Here is a tiny trained network, its code and every weight. The questions are about switching its units off for an input and a class, where a switched-off unit gives its printed mean instead of its output.

import numpy as np


def w(rows, s, z=0):
    codes = np.array(rows[::2]) - 128.0
    scale = np.full(codes.shape[1], s)
    scale[-1] = z or s
    return codes * scale


def f(y):
    return y / 2 * (1 + np.tanh(0.7978845608 * (y + 0.044715 * y**3)))


def log_softmax(a):
    a = a - a.max(-1, keepdims=True)
    return a - np.log(np.exp(a).sum(-1, keepdims=True))


def net(x, mask):
    res = np.array(x, float).reshape(1, 4) / 4 @ E
    y = f(res @ A[0][:, :-1].T + A[0][:, -1])
    res = res + np.where(mask, y, B[0][:, -1]) @ B[0][:, :-1]
    return log_softmax(res[-1] @ U[:, :-1].T + U[:, -1])


A, B = {}, {}
E = w([
[64,252,145],'x0',
[66,2,95],'x1',
[100,88,25],'x2',
[172,129,126],'x3',
],0.0061)
A[0] = w([
[168,149,128,111],'N1',
[196,179,167,125],'N2',
[69,85,110,34],'N3',
[115,111,160,114],'N4',
[125,114,123,103],'N5',
[76,158,169,123],'N6',
[191,128,102,101],'N7',
[209,134,10,3],'N8',
[112,94,82,92],'N9',
[103,103,254,132],'N10',
[181,127,126,120],'N11',
[87,124,173,109],'N12',
[96,170,85,80],'N13',
[143,122,118,115],'N14',
[154,115,151,99],'N15',
[78,111,123,115],'N16',
[153,144,112,102],'N17',
[169,121,102,113],'N18',
[178,113,137,110],'N19',
[121,139,134,111],'N20',
[145,111,118,102],'N21',
[47,131,119,121],'N22',
[164,192,159,87],'N23',
[97,138,91,162],'N24',
[138,128,128,114],'N25',
[117,83,85,57],'N26',
[96,215,148,120],'N27',
[141,128,87,77],'N28',
[123,147,110,127],'N29',
[180,124,116,110],'N30',
[96,88,87,67],'N31',
[105,94,90,83],'N32',
[164,162,119,124],'N33',
[203,98,185,122],'N34',
[150,122,207,126],'N35',
[158,126,103,113],'N36',
[107,107,149,104],'N37',
[237,133,104,141],'N38',
[91,217,94,51],'N39',
[130,141,125,125],'N40',
[114,102,128,86],'N41',
[220,91,135,119],'N42',
],0.015,0.0052)
B[0] = w([
[101,96,111,147],'N1',
[67,35,141,237],'N2',
[65,158,104,174],'N3',
[144,146,119,129],'N4',
[121,133,122,127],'N5',
[166,132,174,185],'N6',
[139,111,87,151],'N7',
[180,148,4,178],'N8',
[87,151,139,188],'N9',
[250,160,115,206],'N10',
[133,99,100,151],'N11',
[169,149,115,140],'N12',
[120,163,187,149],'N13',
[128,125,121,129],'N14',
[148,117,124,130],'N15',
[117,172,123,155],'N16',
[107,120,118,126],'N17',
[134,118,110,147],'N18',
[150,108,111,151],'N19',
[126,128,133,125],'N20',
[126,127,125,135],'N21',
[159,202,144,173],'N22',
[85,61,158,217],'N23',
[134,173,161,169],'N24',
[127,121,125,123],'N25',
[72,123,152,189],'N26',
[86,68,213,254],'N27',
[137,141,110,126],'N28',
[115,135,141,134],'N29',
[137,106,101,146],'N30',
[65,142,144,188],'N31',
[79,143,145,179],'N32',
[76,105,124,162],'N33',
[195,117,130,200],'N34',
[207,101,123,182],'N35',
[130,123,110,136],'N36',
[130,150,117,129],'N37',
[146,105,55,211],'N38',
[112,138,247,208],'N39',
[118,124,134,130],'N40',
[108,139,123,134],'N41',
[177,90,92,219],'N42',
],0.034,0.0053)
U = w([
[119,102,170,123],'0',
[173,74,92,112],'1',
[97,35,177,75],'2',
[178,154,151,254],'3',
[2,186,99,160],'4',
[94,144,6,89],'5',
[92,148,197,92],'6',
],0.007,0.0046)

Each question gives the input, the list of numbers given to net, and the class t.
The units are the neurons (one row each of A and B). Each row of codes is followed by its name. A weight is (code - 128) times the scale printed after its matrix; where a second scale follows, it is the last column's (A, B and U).
mask holds one flag per neuron, in row order. A switched-off neuron (its flag False) gives its mean, the last column of its row in B, instead of its output. The means were averaged over made-up inputs and are rounded, as every weight is.
A unit's drop is (log p(t) with every unit on - log p(t) with that unit switched off) / (log p(t) with every unit on - log p(t) with every unit switched off).
The circuit of an input: a set's keep is (log p(t) with only the set's units on - log p(t) with every unit switched off) / (log p(t) with every unit on - log p(t) with every unit switched off). Starting from the 12 units with the biggest drops (on a tie, the unit counted first), units are removed one at a time, each time the one whose removal leaves the highest keep (on an exact tie, the one counted first), for as long as the keep stays at least 0.8.
units of the circuit, in order: the units of the circuit, biggest drop first
k most important neurons: the k neurons with the biggest drops, biggest first
drop when u is switched off: that unit's drop, to one decimal
input [-2,5,-4,6], class 3: units of the circuit, in order	[N2]
input [2,0,2,-1], class 6: units of the circuit, in order	[N38 N42 N2]
input [5,5,-1,4], class 3: units of the circuit, in order	[N2 N23]
input [1,-1,-1,-6], class 6: units of the circuit, in order	[N42 N2]
input [4,2,-5,-2], class 3: units of the circuit, in order	[N10 N2]
input [-7,-7,3,7], class 5: 3 most important neurons	[N8 N38 N27]
input [7,-6,3,-8], class 6: 3 most important neurons	[N39 N13 N22]
input [8,7,-1,4], class 3: 2 most important neurons	[N2 N23]
input [-8,-4,2,-7], class 1: 2 most important neurons	[N3 N42]
input [6,-6,7,-3], class 6: 2 most important neurons	[N39 N13]
input [-8,2,8,3], class 5: drop when N8 is switched off	0.3
input [6,1,0,0], class 6: drop when N14 is switched off	0.0
input [-4,1,-6,-5], class 1: drop when N22 is switched off	0.1
input [3,2,-7,-8], class 3: units of the circuit, in order	[N10]
